Below is a small trained network, with its code and all its weights. Each question gives an input and a class and asks what happens when units are switched off, that is, made to give their printed mean instead of their output.

import numpy as np


def w(rows, s, z=0):
    codes = np.array(rows[::2]) - 128.0
    scale = np.full(codes.shape[1], s)
    scale[-1] = z or s
    return codes * scale


def norm(h):
    return h / np.sqrt((h * h).mean(-1, keepdims=True) + 1e-5)


def f(y):
    return y / 2 * (1 + np.tanh(0.7978845608 * (y + 0.044715 * y**3)))


def log_softmax(a):
    a = a - a.max(-1, keepdims=True)
    return a - np.log(np.exp(a).sum(-1, keepdims=True))


def net(x, mask):
    res = np.array(x, float).reshape(1, 2) / 4 @ E
    u = 0
    for l in range(4):
        y = f(norm(res) @ A[l][:, :-1].T + A[l][:, -1])
        res = res + np.where(mask[u : u + 5], y, B[l][:, -1]) @ B[l][:, :-1]
        u += 5
    return log_softmax(norm(res)[-1] @ U[:, :-1].T + U[:, -1])


A, B = {}, {}
E = w([
[184,151,254,217],'x0',
[216,177,79,144],'x1',
],0.0026)
A[0] = w([
[255,193,35,148,149],'0.n1',
[141,155,74,89,107],'0.n2',
[54,23,18,73,59],'0.n3',
[70,89,221,97,140],'0.n4',
[204,89,213,237,251],'0.n5',
],0.0035,0.0015)
B[0] = w([
[196,61,101,74,238],'0.n1',
[163,121,137,185,150],'0.n2',
[214,228,225,78,238],'0.n3',
[196,158,3,210,171],'0.n4',
[130,225,126,37,253],'0.n5',
],0.003,0.0021)
A[1] = w([
[20,2,140,200,124],'1.n1',
[76,100,218,110,168],'1.n2',
[142,115,130,211,2],'1.n3',
[32,56,160,103,71],'1.n4',
[147,215,91,107,185],'1.n5',
],0.0058,0.0026)
B[1] = w([
[219,1,50,143,148],'1.n1',
[177,179,103,210,172],'1.n2',
[63,169,169,81,88],'1.n3',
[186,135,44,210,143],'1.n4',
[101,66,130,202,255],'1.n5',
],0.0045,0.0029)
A[2] = w([
[164,144,70,126,28],'2.n1',
[72,159,27,16,72],'2.n2',
[2,132,27,5,73],'2.n3',
[169,153,182,35,208],'2.n4',
[65,114,116,76,4],'2.n5',
],0.0043,0.0034)
B[2] = w([
[254,85,166,254,92],'2.n1',
[134,220,235,236,208],'2.n2',
[92,238,240,181,238],'2.n3',
[44,129,106,170,255],'2.n4',
[219,124,160,154,67],'2.n5',
],0.0041,0.0018)
A[3] = w([
[27,56,152,180,107],'3.n1',
[254,51,80,170,184],'3.n2',
[181,166,21,149,105],'3.n3',
[125,152,148,85,252],'3.n4',
[144,179,179,85,192],'3.n5',
],0.0054,0.0036)
B[3] = w([
[155,41,33,37,166],'3.n1',
[148,81,5,255,253],'3.n2',
[240,4,134,182,177],'3.n3',
[11,134,130,132,216],'3.n4',
[102,174,138,220,185],'3.n5',
],0.0038,0.0031)
U = w([
[24,234,225,220,255],'0',
[186,22,32,222,255],'1',
[23,28,50,22,167],'2',
[242,95,224,2,1],'3',
[227,92,221,22,1],'4',
],0.0052,0.0043)

Each question gives the input, the list of numbers given to net, and the class t.
The units are the neurons (one row each of A and B). Each row of codes is followed by its name. A weight is (code - 128) times the scale printed after its matrix; where a second scale follows, it is the last column's (A, B and U).
mask holds one flag per neuron, layer by layer. A switched-off neuron (its flag False) gives its mean, the last column of its row in B, instead of its output. The means were averaged over made-up inputs and are rounded, as every weight is.
A unit's drop is (log p(t) with every unit on - log p(t) with that unit switched off) / (log p(t) with every unit on - log p(t) with every unit switched off).
The circuit of an input: a set's keep is (log p(t) with only the set's units on - log p(t) with every unit switched off) / (log p(t) with every unit on - log p(t) with every unit switched off). Starting from the 12 units with the biggest drops (on a tie, the unit counted first), units are removed one at a time, each time the one whose removal leaves the highest keep (on an exact tie, the one counted first), for as long as the keep stays at least 0.8.
units of the circuit, in order: the units of the circuit, biggest drop first
most important unit: the unit with the biggest drop
top k neurons: the k neurons with the biggest drops, biggest first
top k neurons in layer l: the k neurons of layer l with the biggest drops, biggest first
drop when u is switched off: that unit's drop, to one decimal
input [0,-2], class 2: top 2 neurons : (0.n4, 1.n5)
input [4,-5], class 1: units of the circuit, in order : (0.n3, 1.n1)
input [5,-6], class 1: units of the circuit, in order : (0.n3, 1.n1)
input [-2,1], class 2: most important unit : 0.n3
input [4,-6], class 1: top 2 neurons : (0.n3, 1.n1)
input [-2,-3], class 2: top 3 neurons : (0.n4, 0.n3, 1.n1)
input [-1,-2], class 2: top 4 neurons : (0.n4, 0.n3, 1.n4, 1.n1)
input [-2,-1], class 2: top 2 neurons : (0.n3, 2.n3)
input [-2,0], class 2: top 2 neurons : (0.n3, 3.n1)
input [5,-8], class 1: top 2 neurons : (0.n3, 1.n1)
input [-8,8], class 0: top 2 neurons in layer 3 : (3.n1, 3.n2)
input [-3,0], class 2: top 2 neurons : (0.n3, 0.n5)
input [3,-2], class 2: top 2 neurons in layer 0 : (0.n4, 0.n3)
input [-2,3], class 2: top 2 neurons in layer 0 : (0.n4, 0.n1)
input [-7,6], class 0: top neuron : (1.n1)
input [-4,-2], class 0: drop when 0.n3 is switched off : 1.7
input [-4,2], class 0: drop when 1.n1 is switched off : 1.4
input [-4,-1], class 0: drop when 0.n3 is switched off : 1.6
input [3,0], class 2: top 2 neurons in layer 0 : (0.n3, 0.n5)
input [2,-2], class 2: most important unit : 0.n4
